Each row was made from one path, in order. Every step used is in the known rows, and no mark comes twice. Write each row's path.
Each row is shifted at random along 6 fixed directions that mean nothing.
Known rows
sigogag/fitun/vuka/fupa/mumikir/geni: -137 250 65 209 -3 -236 -101 151 306 238 157 325 -121 -117 -351 63 25
 -534 -48 34 12 -175 57 271 190 -54 -265 -77 3 99 51 389 70 -33 296 376
 182 -378 12 -40 152 48 -273 -336
vasu/fitun/vuka/fupa/moki/sigogag/mumikir: -324 14 -110 56 -112 -178 13 69 21 75 138 60 -134 -76 -224 208 78 -63
 -99 -23 -114 -89 38 109 34 -133 -291 -65 -140 77 39 189 -155 42 60 -14
 -6 -180 -147 -147 68 76 -74 -271
sigogag/mumikir/fitun/vuka/fupa: 8 117 67 176 -34 2 -47 45 130 44 75 91 32 0 -231 -21 -43 -304 13 70 17
 77 50 48 84 84 -82 -205 162 -14 -120 53 107 -63 59 287 81 -43 -16 -8
 -99 0 39 -49
sigogag/mumikir/fitun/vuka/vasu: -24 -30 146 -81 -52 -86 -89 -14 41 92 62 39 29 -36 -145 33 -171 -11 -96
 -4 -112 132 67 121 -30 114 -12 -294 -126 -38 52 -60 -240 -74 -13 -179
 -14 -74 58 -210 -32 6 47 3
vuka/vasu/mumikir/geni/fupa/moki: 28 -22 236 6 -28 74 -4 60 149 -102 -37 -56 -34 68 128 81 156 -131 -24
 -139 -83 60 -55 -62 -45 67 72 -151 70 -78 -14 -62 -25 124 -22 -252 -101
 -120 -94 -288 46 -35 167 187
vasu/mumikir/geni/fupa: 27 34 40 -23 -82 -2 -25 -73 20 -89 -110 10 -26 54 46 22 171 -80 41 -32
 81 185 17 -96 -51 75 16 -88 141 -43 -61 -30 42 104 -18 24 20 3 -132 -72
 -94 -54 95 170
vasu/mumikir/fitun/vuka: -231 21 64 -14 -135 -246 -58 -30 -40 136 -41 161 -101 -47 -154 143 17
 -167 -43 4 -15 111 75 75 -29 -1 -149 -262 73 5 -12 93 -97 95 49 -24 -16
 -161 -141 -159 -17 118 -38 -144
geni/sigogag/vuka/mumikir/fupa/moki: 130 16 -104 -64 -60 114 -119 -49 -38 -11 -38 -154 90 57 31 131 42 44
 -112 -177 -89 60 -6 19 -71 -24 11 6 -164 -60 -6 -116 -90 -127 -30 -178
 -46 211 -3 -72 38 -183 49 92
sigogag/vuka/mumikir/geni/fupa/vasu/fitun: 12 24 272 189 -176 17 141 225 334 -287 90 -31 219 -107 -227 -57 24 -391
 198 -23 -340 218 49 -126 -267 107 11 -271 124 35 -151 47 154 166 -20
 150 191 41 -63 296 -27 151 -40 188
sigogag/fitun/fupa/vuka: 118 -17 40 98 100 28 -60 86 77 102 59 -82 125 73 -179 44 -60 -116 -10
 -49 39 12 204 140 125 138 -56 -80 -251 -9 -50 64 -233 -103 -39 45 -12
 -9 64 -143 -60 -149 96 190
fitun/sigogag/mumikir/geni/fupa/moki/vuka/vasu: 271 -72 102 -82 -28 183 -53 -7 199 -81 -72 36 -61 272 248 93 300 223 25
 -83 200 46 50 -87 -38 1 80 16 -116 -49 98 -242 22 26 -62 -237 32 -38 21
 -340 49 -165 239 216
sigogag/vuka/mumikir/geni/fupa: -109 113 -70 66 -237 -72 -44 -24 5 -32 156 -26 111 -90 -325 48 8 -139
 -25 58 -133 159 176 87 -65 32 -174 -178 -46 66 -134 201 -54 24 22 250
 203 148 50 308 -127 -75 -56 45
fupa/geni/sigogag/vuka/mumikir: 179 24 -184 60 -19 293 28 49 30 -315 28 -203 136 101 7 29 49 63 -4 -130
 -29 69 -37 -140 -76 -20 -2 73 -120 -57 -80 -138 120 -132 -137 69 103
 345 8 90 -31 -172 140 275
vuka/fupa/mumikir/geni/sigogag: -50 168 -61 133 -43 -10 -25 95 151 -69 47 63 -40 -37 -138 80 98 -288 -49
 -87 12 -10 -64 0 30 -7 -144 -45 17 10 -39 137 133 -6 89 227 124 -84 -97
 -61 55 -51 -73 1
fitun/sigogag/vuka/vasu/moki/fupa/geni: 205 -161 145 99 124 214 134 180 145 -136 21 -112 62 256 131 -17 180 76
 114 -65 138 -15 172 -68 18 45 108 -64 -120 -7 -39 -94 -14 169 -63 -220
 -85 -58 101 -249 -72 -14 333 415
mumikir/fupa/vasu/vuka: 303 -139 488 10 38 161 67 234 443 -265 -206 14 112 97 307 -92 124 -344
 232 -192 -165 105 -194 -181 -253 86 329 -127 275 -51 16 -260 260 159
 -65 -230 -14 -147 -186 -202 154 180 39 276
fupa/vasu/moki/vuka/mumikir/geni/sigogag: -66 -61 -52 -21 106 116 -87 -50 13 7 -9 -27 -63 245 210 171 227 58 -136
 -231 37 -93 9 4 75 -99 -15 -80 -31 -94 24 -45 -174 116 83 -358 -272 -76
 -61 -404 39 -46 311 219
vuka/mumikir/fupa/geni/sigogag: 134 75 63 114 -60 229 50 86 210 -309 -93 -58 10 113 93 13 182 -174 85
 -101 10 99 -170 -238 -129 3 58 -25 174 -76 -73 -141 329 29 -52 113 85
 97 -134 -45 8 -39 103 183
moki/sigogag/mumikir/fitun/vuka/vasu/fupa/geni: -32 16 104 78 4 -3 88 186 241 -146 40 50 -5 -23 -117 -31 -20 -152 44 -53
 -109 27 -28 -35 -64 2 -51 -111 -80 35 47 31 27 33 56 5 90 -150 -32 -117
 52 104 -23 3
vasu/mumikir/fitun/fupa/geni/sigogag/vuka: 251 56 87 52 141 68 -31 93 142 -77 -136 -28 94 -12 -42 -20 -44 -292 55
 -130 -23 128 18 4 21 132 56 -37 -30 -44 -49 -5 28 -104 4 32 -17 -36 -30
 -143 15 -90 -7 173
fupa/vuka/vasu/fitun/sigogag/mumikir: 175 -24 70 247 152 298 68 156 259 -160 36 -8 13 227 108 48 173 -226 40
 -96 79 -55 -45 -133 127 18 23 -65 204 -106 -120 -176 199 12 -24 32 -158
 -44 -61 -331 -13 -7 355 205
geni/sigogag/vuka/vasu/fupa/moki/fitun: -184 -38 -44 -17 -236 -71 28 32 8 -21 14 -118 20 -2 25 202 157 161 4
 -141 -218 -4 -11 -98 -250 -167 -87 6 -214 19 102 -87 -95 76 25 -286 -21
 107 -102 40 111 34 -92 -123
geni/sigogag/fitun/vuka/fupa/moki: 39 13 -53 32 9 -13 -66 23 -92 156 -18 -137 75 62 -116 80 -45 -1 -89 -131
 15 -5 127 88 33 37 -30 -27 -269 -33 -40 0 -185 -99 -4 -80 -20 111 17
 -100 -13 -144 20 54
fitun/fupa/vuka/vasu/moki: -132 -16 24 60 -106 -39 -95 51 -5 34 143 -55 31 -28 -190 207 -11 -289
 -136 -64 -97 -18 69 221 100 30 -246 -147 -78 112 -220 258 -176 -13 -145
 158 52 -24 -175 -192 20 -67 15 14
fitun/sigogag/mumikir/fupa/vuka: 180 105 -148 236 0 167 -82 12 88 74 40 109 -5 293 -108 107 287 -199 8 41
 430 30 242 13 249 50 -174 -33 98 -27 -236 34 166 -15 6 453 110 80 -3
 -132 -156 -226 289 192
moki/fitun/sigogag/vuka/mumikir/geni: 152 -109 30 -93 83 110 162 124 83 -223 30 -142 130 -25 -107 -88 -164 136
 2 59 -53 191 126 13 -27 149 78 -113 -351 -29 122 -45 -177 -45 -116 -252
 -16 -35 253 -158 -101 27 165 274
vasu/mumikir/fupa/geni: 65 15 27 6 17 131 -44 5 107 -159 -99 -6 -94 121 143 112 225 -115 -15
 -105 109 60 -99 -89 32 20 3 -32 109 -87 12 -67 76 32 -47 -73 -71 -86
 -165 -331 17 -87 182 186
vuka/fupa/vasu/moki/fitun/sigogag/mumikir/geni: -48 -19 -62 -5 -40 114 -37 -1 77 -106 85 -37 -76 102 4 180 162 62 -165
 -13 114 25 -44 23 89 28 -134 -103 -166 -52 57 -39 -131 -25 -114 -123
 -34 -106 -99 -475 -2 -112 271 124
fitun/sigogag/vuka/vasu/fupa/mumikir: 113 -109 14 16 -112 146 35 101 57 -229 56 -117 121 107 -29 117 51 38 -2
 -39 5 167 71 -46 -100 84 -25 -174 -140 -16 -85 -153 -42 2 -258 -67 86
 135 -57 -224 -60 -39 222 306
moki/vasu/fitun/sigogag/vuka/fupa/geni: 111 -68 41 -80 82 111 40 141 142 -257 10 -139 6 -110 53 28 -103 -23 -47
 -82 -228 -36 -211 83 2 -6 12 126 -236 59 173 -9 -86 -198 -126 -245 -71
 -177 -36 -311 162 4 -65 5
vuka/mumikir/fupa/moki/vasu: 51 -33 133 112 -95 287 69 130 131 -361 78 -243 125 80 -23 35 18 -160 18
 -35 -167 127 -105 -106 -43 89 16 -144 63 -39 -157 -64 93 -31 -216 9 9
 132 -81 -92 -68 -19 247 255
vuka/vasu/fitun/sigogag/mumikir/fupa: -26 -72 184 -66 -68 -39 29 21 63 -43 -24 -25 -15 -29 -40 73 -23 -3 -48
 18 -77 200 11 -20 -84 138 28 -271 -74 -57 36 -91 -168 66 -90 -248 -88
 -152 -35 -360 -52 49 136 98
geni/fupa/sigogag/mumikir: 44 40 -143 67 -105 50 -31 -27 -6 -1 37 -111 32 100 -98 38 160 93 26 -120
 72 68 93 -87 -66 20 -96 55 -150 31 -88 -47 -52 -23 11 120 150 222 -82
 131 -59 -190 59 124
fupa/geni/sigogag/fitun/vuka/vasu: 198 111 175 247 101 121 79 225 329 -74 -42 79 38 109 4 -100 87 -338 169
 -97 31 -105 -25 -109 -9 -32 64 75 94 -11 -62 -4 344 12 139 234 124 -26
 32 89 108 25 -75 23
vasu/mumikir/geni/fupa/sigogag/vuka: -67 174 -189 85 -152 -76 -119 -66 45 56 14 118 -85 -5 -126 154 273 -211
 -54 -70 97 7 52 57 44 -89 -239 51 57 63 -70 190 79 17 135 279 147 4
 -141 52 33 -145 -79 -92
fupa/vuka/vasu/moki: -175 59 -150 139 -73 109 -86 5 -85 -26 195 -122 32 -13 -169 185 -20 -311
 -238 -102 -107 -86 -50 155 182 -46 -260 -88 50 68 -292 237 -56 -75 -88
 228 -16 141 -163 -103 11 -86 128 -23
sigogag/fitun/vuka/fupa: -65 -15 21 87 -42 -11 -34 3 -39 84 61 -72 47 86 -162 51 -29 -5 -33 46 37
 44 133 65 52 65 -42 -187 -77 -53 -42 -10 -137 -23 -39 6 -42 20 25 -120
 -147 -42 133 80
mumikir/fitun/vuka/fupa: 1 -37 204 72 -43 -3 -24 10 49 42 -109 29 -22 97 11 49 45 -124 22 -14 51
 96 -20 -52 -49 81 72 -267 186 -77 -64 -134 67 67 -25 -75 -115 -100 -106
 -261 -74 47 127 55
fitun/fupa/sigogag/vuka/mumikir: -23 0 178 146 -44 -138 42 227 366 81 64 225 -86 55 -27 94 269 -142 180
 -62 -30 -153 120 15 -120 -142 -86 -34 -46 64 160 64 95 202 200 -53 84
 -311 6 -37 169 130 -130 -88
vasu/fitun/vuka/mumikir/fupa/sigogag: 34 -120 219 -2 54 37 70 109 195 -123 -137 15 -74 52 127 52 99 -171 41
 -160 -78 62 -141 -91 -124 29 107 -169 123 -57 50 -147 38 124 -26 -315
 -181 -235 -194 -445 78 169 127 91

Write each row's path
-71 -42 -24 -65 -113 12 71 156 83 -166 126 -118 17 -139 -142 168 -83 0
 -111 -30 -247 9 -46 98 -41 -45 -172 18 -370 73 100 81 -151 -128 -144
 -179 80 -27 -1 -147 164 16 -64 -138 => fupa/moki/fitun/sigogag/vuka/vasu/mumikir
-114 75 -245 17 114 117 -155 -105 -106 43 50 -160 -46 104 -21 171 33 34
 -240 -208 -43 -69 -18 112 210 -38 -137 -9 -172 -58 7 76 -295 -157 98
 -170 -245 -5 -22 -350 -28 -221 192 82 => moki/vuka/vasu/fupa/geni/sigogag/mumikir/fitun
5 101 2 14 -26 83 -26 14 141 -168 38 -83 43 -71 -116 -13 -54 -172 -114
 -72 -170 70 -162 5 -31 37 -55 -38 -81 10 -30 59 -31 -92 1 62 77 38 -83
 -58 47 -56 4 10 => vuka/mumikir/geni/fupa/vasu/moki/sigogag/fitun
-34 -79 198 -8 92 -134 50 117 154 40 -124 96 -84 47 59 62 109 -154 45
 -186 -5 49 32 -35 -81 46 71 -210 -4 -57 94 -46 -91 205 103 -338 -183
 -328 -115 -408 53 150 49 134 => vasu/fitun/vuka/fupa/mumikir/geni/sigogag
269 -62 237 15 -12 165 -40 56 196 -105 -157 11 41 89 189 61 88 -108 -1
 -86 23 98 -178 -110 -133 63 162 -147 106 -76 -2 -301 171 -27 -121 -189
 -59 -34 -142 -379 106 0 159 103 => mumikir/fitun/sigogag/vuka/fupa/vasu/moki
68 37 29 -54 -149 75 -169 -51 181 -93 2 61 -61 5 51 166 88 -65 -49 -34
 -59 29 -200 46 -16 -62 -122 31 6 41 73 -100 50 -218 -117 44 116 -12
 -223 -226 151 -96 -46 -198 => sigogag/mumikir/fitun/fupa/moki/vasu/vuka
-163 -79 -26 -159 -178 -80 -232 -179 -112 155 80 -36 -68 60 -63 323 46
 209 -266 -95 -5 123 61 134 -15 45 -185 -315 -269 -46 51 -95 -464 -61
 -133 -332 -106 -1 -149 -503 -21 -171 224 46 => sigogag/mumikir/fitun/fupa/vuka/vasu/moki
-23 12 78 31 -16 15 -63 16 9 65 -62 -105 -49 89 -18 161 99 -115 -77 -171
 -71 25 22 40 50 23 -67 -67 -73 12 -94 54 -135 -4 26 -151 -123 -59 -107
 -240 44 -108 90 11 => geni/fupa/moki/vuka/vasu/mumikir/fitun/sigogag
-180 55 40 164 -255 -147 -25 33 -4 141 103 -29 40 53 -356 108 93 -125 13
 -70 -16 149 247 4 -102 80 -213 -278 -109 69 -221 115 -132 109 54 205
 185 119 -89 134 -124 -79 21 49 => geni/fupa/sigogag/mumikir/fitun/vuka/vasu
-76 -14 -80 -10 -141 100 -60 53 -9 -185 183 -190 89 -52 -121 178 12 -29
 -150 -45 -195 40 20 143 43 -1 -151 -98 -205 15 4 106 -195 -106 -153
 -118 5 44 -14 -147 -9 -121 115 138 => sigogag/vuka/fupa/moki/vasu/mumikir/geni
-37 -120 -14 -210 -93 -22 6 -102 -58 -67 -54 -100 -2 35 114 25 82 303
 -52 -97 -93 134 16 -77 -211 -63 76 -97 -170 -1 112 -119 -209 146 9 -434
 -97 67 -9 -90 -31 35 112 130 => vasu/moki/sigogag/vuka/mumikir/geni/fupa
141 -78 309 89 43 126 203 235 230 -343 -40 -181 277 18 -82 -173 -130
 -226 234 -19 -247 279 131 -144 -156 197 186 -257 -11 -40 -101 -13 16
 128 -87 -66 23 11 103 44 -173 164 121 429 => moki/vuka/vasu/mumikir/geni/sigogag/fitun/fupa
167 -287 149 -281 -69 161 126 86 56 -440 -66 -306 155 -42 101 -54 -149
 275 -26 -162 -181 281 -146 -88 -338 158 183 -171 -402 32 142 -263 -261
 -12 -384 -558 94 90 -135 -386 11 79 197 417 => vasu/moki/fupa/sigogag/fitun/vuka/mumikir/geni
